Below is a small trained network, with its code and all its weights. Each question gives an input and a class and asks what happens when units are switched off, that is, made to give their printed mean instead of their output.

import numpy as np


def w(rows, s, z=0):
    codes = np.array(rows[::2]) - 128.0
    scale = np.full(codes.shape[1], s)
    scale[-1] = z or s
    return codes * scale


def norm(h):
    return h / np.sqrt((h * h).mean(-1, keepdims=True) + 1e-5)


def f(y):
    return y / 2 * (1 + np.tanh(0.7978845608 * (y + 0.044715 * y**3)))


def log_softmax(a):
    a = a - a.max(-1, keepdims=True)
    return a - np.log(np.exp(a).sum(-1, keepdims=True))


def net(x, mask):
    res = np.array(x, float).reshape(1, 2) / 4 @ E
    u = 0
    for l in range(2):
        y = f(norm(res) @ A[l][:, :-1].T + A[l][:, -1])
        res = res + np.where(mask[u : u + 3], y, B[l][:, -1]) @ B[l][:, :-1]
        u += 3
    return log_softmax(norm(res)[-1] @ U[:, :-1].T + U[:, -1])


A, B = {}, {}
E = w([
[184,197,128,97,63,184,143,132,159,161],'x0',
[121,146,74,88,71,107,52,163,248,100],'x1',
],0.011)
A[0] = w([
[108,28,158,90,253,94,104,41,201,108,108],'0.n0',
[129,122,148,117,197,124,154,136,34,246,146],'0.n1',
[191,101,134,111,51,170,107,22,227,193,254],'0.n2',
],0.0051,0.0024)
B[0] = w([
[253,157,127,95,183,81,129,157,87,116,213],'0.n0',
[119,89,123,96,136,146,79,112,158,129,253],'0.n1',
[164,113,150,115,198,99,117,102,118,97,236],'0.n2',
],0.016,0.0052)
A[1] = w([
[182,229,104,118,94,236,211,71,183,97,7],'1.n0',
[107,173,149,194,10,23,21,124,233,113,178],'1.n1',
[99,98,211,234,155,120,206,82,2,218,219],'1.n2',
],0.0064,0.0018)
B[1] = w([
[138,152,59,191,117,88,205,179,6,83,168],'1.n0',
[92,111,104,138,122,131,118,150,110,181,212],'1.n1',
[100,159,86,143,96,101,117,164,155,141,255],'1.n2',
],0.021,0.0059)
U = w([
[168,177,81,171,155,52,160,143,67,91,210],'0',
[10,159,79,159,71,116,92,165,155,217,165],'1',
[182,124,220,45,145,125,83,73,175,129,175],'2',
[69,155,191,121,87,170,200,105,154,97,18],'3',
[85,175,166,154,80,174,162,96,155,104,16],'4',
[66,131,188,170,67,171,184,108,146,62,11],'5',
[111,142,198,191,67,144,178,113,184,113,3],'6',
],0.013,0.004)

Each question gives the input, the list of numbers given to net, and the class t.
The units are the neurons (one row each of A and B). Each row of codes is followed by its name. A weight is (code - 128) times the scale printed after its matrix; where a second scale follows, it is the last column's (A, B and U).
mask holds one flag per neuron, layer by layer. A switched-off neuron (its flag False) gives its mean, the last column of its row in B, instead of its output. The means were averaged over made-up inputs and are rounded, as every weight is.
A unit's drop is (log p(t) with every unit on - log p(t) with that unit switched off) / (log p(t) with every unit on - log p(t) with every unit switched off).
The circuit of an input: a set's keep is (log p(t) with only the set's units on - log p(t) with every unit switched off) / (log p(t) with every unit on - log p(t) with every unit switched off). Starting from all 6 units, units are removed one at a time, each time the one whose removal leaves the highest keep (on an exact tie, the one counted first), for as long as the keep stays at least 0.8.
circuit, biggest first: the units of the circuit, biggest drop first
unit that matters most: the unit with the biggest drop
k most important neurons: the k neurons with the biggest drops, biggest first
drop of u: that unit's drop, to one decimal
input [3,-2], class 2: 2 most important neurons	(0.n1 0.n2)
input [3,1], class 2: most important neuron	(0.n2)
input [-3,0], class 2: circuit, biggest first	(1.n0 1.n2)
input [8,8], class 0: 4 most important neurons	(1.n0 0.n1 0.n2 1.n2)
input [5,5], class 0: 3 most important neurons	(1.n0 0.n1 0.n2)
input [0,-2], class 2: 2 most important neurons	(0.n1 1.n2)
input [-3,2], class 2: 4 most important neurons	(0.n0 1.n0 1.n2 1.n1)
input [-2,0], class 2: 3 most important neurons	(1.n0 1.n2 1.n1)
input [-5,-8], class 1: 2 most important neurons	(1.n2 0.n2)
input [5,2], class 0: 2 most important neurons	(0.n1 1.n0)
input [7,6], class 0: 3 most important neurons	(1.n0 0.n1 0.n2)
input [-3,-1], class 2: 2 most important neurons	(1.n0 1.n2)
input [1,-2], class 2: 2 most important neurons	(0.n1 1.n2)
input [3,-5], class 1: unit that matters most	0.n0
input [8,7], class 0: 2 most important neurons	(1.n0 0.n1)
input [-3,-5], class 1: drop of 1.n0	0.1
input [8,2], class 0: drop of 1.n0	1.2
input [2,0], class 2: drop of 1.n0	0.3
